Below is a small trained network, with its code and all its weights. Each question gives an input and a target symbol and asks what happens when units are switched off, that is, made to give their printed mean instead of their output.

import numpy as np


def w(rows, s, z=0):
    codes = np.array(rows[::2]) - 128.0
    scale = np.full(codes.shape[1], s)
    scale[-1] = z or s
    return codes * scale


def f(y):
    return np.maximum(y, 0)


def softmax(a):
    e = np.exp(a - a.max(-1, keepdims=True))
    return e / e.sum(-1, keepdims=True)


def log_softmax(a):
    a = a - a.max(-1, keepdims=True)
    return a - np.log(np.exp(a).sum(-1, keepdims=True))


def net(x, mask):
    ids = ['αβδεζηθλμπφψω'.index(c) for c in x.split()]
    T = len(ids)
    res = E[ids] + P[:T]
    u = 0
    for l in range(2):
        r = res
        for j in range(3):
            rows = slice(2 * j, 2 * j + 2)
            q, k, v = (r @ M[l][rows].T for M in (Q, K, V))
            z = softmax(np.where(np.tri(T) > 0, q @ k.T / 2**0.5, -1e9)) @ v
            o = O[l][rows]
            res = res + np.where(mask[u + j], z, o[:, -1]) @ o[:, :-1]
        u += 3
        y = f(res @ A[l][:, :-1].T + A[l][:, -1])
        res = res + np.where(mask[u : u + 8], y, B[l][:, -1]) @ B[l][:, :-1]
        u += 8
    return log_softmax(res[-1] @ U[:, :-1].T + U[:, -1])


Q, K, V, O, A, B = {}, {}, {}, {}, {}, {}
E = w([
[206,123,83,105,198,152,174,90],'α',
[174,69,179,83,158,179,175,121],'β',
[13,108,166,154,78,151,93,100],'δ',
[1,247,86,70,97,29,115,100],'ε',
[64,52,232,120,122,103,159,118],'ζ',
[156,62,172,125,254,150,152,71],'η',
[164,49,136,220,144,138,102,162],'θ',
[99,189,14,121,108,164,138,198],'λ',
[65,98,148,157,177,92,92,46],'μ',
[147,155,95,153,121,110,206,118],'π',
[236,179,204,135,156,100,128,183],'φ',
[101,95,34,39,193,95,123,192],'ψ',
[80,89,245,198,181,163,137,95],'ω',
],0.015)
P = w([
[201,125,140,126,2,184,44,81],'0',
[93,174,142,137,173,148,136,168],'1',
[98,169,147,130,185,138,146,176],'2',
[101,166,149,127,189,133,148,181],'3',
[104,167,148,126,185,136,154,182],'4',
[108,167,143,122,189,127,150,183],'5',
[122,172,149,118,173,132,144,184],'6',
[122,169,146,114,180,121,150,186],'7',
[118,169,152,109,180,127,146,189],'8',
],0.0071)
Q[0] = w([
[130,114,233,124,213,148,138,62],'L0H0',
[114,132,93,124,104,73,158,117],'L0H0',
[177,139,180,108,106,113,153,107],'L0H1',
[165,102,93,180,45,167,78,4],'L0H1',
[197,63,89,160,69,92,41,174],'L0H2',
[175,125,207,229,147,130,186,163],'L0H2',
],0.024)
K[0] = w([
[144,8,84,171,67,126,134,122],'L0H0',
[88,202,89,95,152,113,189,146],'L0H0',
[118,13,73,113,121,142,132,99],'L0H1',
[5,171,118,53,233,175,151,141],'L0H1',
[89,15,145,68,20,200,128,123],'L0H2',
[241,64,163,203,74,100,79,185],'L0H2',
],0.021)
V[0] = w([
[109,45,80,254,175,132,186,244],'L0H0',
[116,21,71,143,90,17,107,109],'L0H0',
[228,225,170,87,90,120,39,65],'L0H1',
[100,148,92,97,93,214,133,10],'L0H1',
[157,235,211,87,147,122,38,213],'L0H2',
[85,147,81,203,199,198,95,192],'L0H2',
],0.008)
O[0] = w([
[110,103,76,117,42,146,90,253,253],'L0H0',
[153,132,101,77,116,65,115,139,130],'L0H0',
[181,232,183,104,102,158,112,149,209],'L0H1',
[126,146,131,151,73,206,77,58,104],'L0H1',
[105,188,157,121,150,138,115,213,212],'L0H2',
[91,109,151,75,120,168,58,96,209],'L0H2',
],0.0058,0.0054)
A[0] = w([
[148,91,101,66,175,194,154,111,76],'L0N0',
[135,139,223,82,116,55,214,84,68],'L0N1',
[142,125,159,50,141,39,166,133,83],'L0N2',
[160,143,228,196,195,150,120,43,87],'L0N3',
[169,164,40,117,122,148,166,73,132],'L0N4',
[71,163,138,207,137,113,47,171,188],'L0N5',
[185,97,153,217,144,125,68,52,3],'L0N6',
[142,165,175,186,254,170,130,68,198],'L0N7',
],0.0087,0.0039)
B[0] = w([
[210,120,173,68,100,101,165,80,192],'L0N0',
[76,127,103,67,52,191,69,233,173],'L0N1',
[106,180,136,144,122,208,139,150,171],'L0N2',
[99,85,212,165,227,125,101,152,223],'L0N3',
[106,153,108,178,224,193,169,55,154],'L0N4',
[191,88,117,61,135,177,219,106,227],'L0N5',
[135,118,188,81,70,2,127,167,156],'L0N6',
[154,109,63,84,9,74,182,121,255],'L0N7',
],0.0089,0.0078)
Q[1] = w([
[120,123,121,107,110,122,169,151],'L1H0',
[127,139,164,158,104,123,124,105],'L1H0',
[47,167,105,252,163,119,5,76],'L1H1',
[156,148,127,140,135,169,154,155],'L1H1',
[129,152,169,117,91,115,140,107],'L1H2',
[105,153,142,188,117,128,75,98],'L1H2',
],0.031)
K[1] = w([
[193,122,167,163,110,145,155,144],'L1H0',
[61,173,125,79,135,124,170,143],'L1H0',
[2,198,128,76,101,102,117,63],'L1H1',
[97,137,102,180,161,133,118,153],'L1H1',
[141,143,163,93,146,177,185,162],'L1H2',
[99,22,76,149,190,131,167,158],'L1H2',
],0.025)
V[1] = w([
[144,175,160,105,105,120,118,94],'L1H0',
[80,76,169,110,201,208,146,102],'L1H0',
[152,96,77,122,60,149,51,89],'L1H1',
[152,148,73,174,3,74,181,161],'L1H1',
[135,211,139,90,78,90,58,93],'L1H2',
[110,155,109,119,156,65,171,181],'L1H2',
],0.018)
O[1] = w([
[103,180,50,136,146,165,77,150,190],'L1H0',
[132,88,196,159,146,202,72,91,147],'L1H0',
[141,106,65,178,28,88,128,202,73],'L1H1',
[185,254,161,225,101,75,74,98,255],'L1H1',
[79,139,67,107,138,149,241,103,218],'L1H2',
[34,149,151,98,127,146,149,127,88],'L1H2',
],0.0085,0.0093)
A[1] = w([
[56,182,147,162,92,162,139,131,4],'L1N0',
[31,53,61,172,120,86,33,4,157],'L1N1',
[108,51,69,38,185,75,86,133,39],'L1N2',
[115,126,152,104,188,128,84,72,53],'L1N3',
[129,70,160,186,179,86,123,198,52],'L1N4',
[135,166,142,123,137,81,40,155,172],'L1N5',
[145,185,74,155,126,167,110,120,174],'L1N6',
[98,177,82,181,139,134,164,94,97],'L1N7',
],0.011,0.0027)
B[1] = w([
[187,68,110,150,167,115,111,111,228],'L1N0',
[114,148,97,179,4,112,249,171,139],'L1N1',
[131,178,127,101,141,82,32,90,185],'L1N2',
[135,159,96,156,91,99,180,180,205],'L1N3',
[98,73,139,140,200,146,169,160,190],'L1N4',
[64,116,103,82,97,124,98,88,240],'L1N5',
[123,95,140,196,153,147,179,138,255],'L1N6',
[113,137,164,84,83,125,72,131,226],'L1N7',
],0.013,0.011)
U = w([
[253,96,26,102,184,111,172,69,78],'α',
[252,93,171,15,51,222,82,200,148],'β',
[137,105,98,92,80,187,170,154,59],'δ',
[70,64,78,69,163,156,164,63,173],'ε',
[48,92,186,96,113,199,59,186,131],'ζ',
[167,95,191,87,173,29,103,74,39],'η',
[162,47,49,117,221,103,136,178,76],'θ',
[157,106,33,110,135,241,110,196,108],'λ',
[135,115,95,105,120,60,131,197,154],'μ',
[97,130,155,186,156,152,94,68,253],'π',
[132,172,134,90,191,153,163,233,153],'φ',
[126,105,52,69,187,124,64,156,175],'ψ',
[90,63,198,105,160,107,143,154,52],'ω',
],0.0057,0.0043)

Each question gives the input, a string of symbols that net reads in full, and the target symbol t.
The units are the heads (2 rows each of Q, K, V and O) and the neurons (one row each of A and B). Each row of codes is followed by its name. A weight is (code - 128) times the scale printed after its matrix; where a second scale follows, it is the last column's (O, A, B and U).
mask holds one flag per unit, layer by layer, with each layer's heads first. A switched-off unit (its flag False) gives its mean, the last column of its rows in O or B, instead of its output. The means were averaged over made-up inputs and are rounded, as every weight is.
A unit's drop is (log p(t) with every unit on - log p(t) with that unit switched off) / (log p(t) with every unit on - log p(t) with every unit switched off).
The circuit of an input: a set's keep is (log p(t) with only the set's units on - log p(t) with every unit switched off) / (log p(t) with every unit on - log p(t) with every unit switched off). Starting from the 12 units with the biggest drops (on a tie, the unit counted first), units are removed one at a time, each time the one whose removal leaves the highest keep (on an exact tie, the one counted first), for as long as the keep stays at least 0.8.
circuit, biggest first: the units of the circuit, biggest drop first
most important unit: the unit with the biggest drop
top k neurons: the k neurons with the biggest drops, biggest first
top k neurons in layer l: the k neurons of layer l with the biggest drops, biggest first
heads that matter: for each layer, one digit per head in row order, 1 if its drop is at least 0.15 and else 0, layers parted by /
input η β θ, target ψ: top 2 neurons	(L0N7 L0N6)
input λ β θ ψ ω α β φ β, target θ: heads that matter	111 / 011
input δ ζ η β ψ φ π, target φ: circuit, biggest first	(L0H2 L1H1 L1N3)
input ζ θ β, target η: heads that matter	001 / 110
input θ ε ψ ζ, target μ: circuit, biggest first	(L1H1)
input μ ψ π θ β η, target ε: top 4 neurons in layer 0	(L0N6 L0N7 L0N1 L0N5)
input ζ θ λ ε θ δ ζ, target ε: heads that matter	110 / 001
input β β φ β δ β η α, target φ: top 4 neurons	(L0N3 L1N3 L0N5 L0N7)
input β β φ β π θ, target π: circuit, biggest first	(L1H1 L0H2 L0H0 L1H0)
input α λ θ ψ β, target λ: circuit, biggest first	(L0H0 L0H1 L1H0 L0N6)
input α β θ φ β, target λ: heads that matter	111 / 100
input η λ β ψ η ζ β β η, target η: circuit, biggest first	(L0H0 L1N2 L1H1 L0N6)
input β ψ α η β α, target α: top 4 neurons	(L0N7 L0N3 L0N6 L1N7)
input β β ψ, target ψ: circuit, biggest first	(L1N2 L1H1 L0H0)
input λ ζ ε α α β μ ω, target ε: circuit, biggest first	(L1H2)
input π α β μ, target μ: top 3 neurons in layer 1	(L1N1 L1N2 L1N3)
input π β β β θ θ η θ φ, target β: top 4 neurons in layer 0	(L0N7 L0N5 L0N1 L0N3)
input λ α α β η π θ α, target θ: top 3 neurons	(L0N7 L1N4 L0N3)
input φ θ μ μ ζ β η, target φ: heads that matter	011 / 000
input β ψ ε ψ β μ δ, target ε: top 2 neurons	(L0N3 L0N5)
input λ μ β β, target β: heads that matter	000 / 101
input β δ λ θ δ ψ, target π: most important unit	L0N3
input φ α θ β π β π, target φ: circuit, biggest first	(L0H1 L0H2)
input ε α ψ θ β θ μ μ, target ε: top 3 neurons	(L0N7 L0N1 L1N3)
input β β β λ θ φ π α, target π: top 3 neurons	(L0N3 L1N6 L0N0)
input α β μ λ δ θ α, target λ: top 4 neurons	(L0N7 L0N3 L0N6 L0N4)
input λ ψ ψ φ β φ α ψ α, target φ: heads that matter	001 / 010
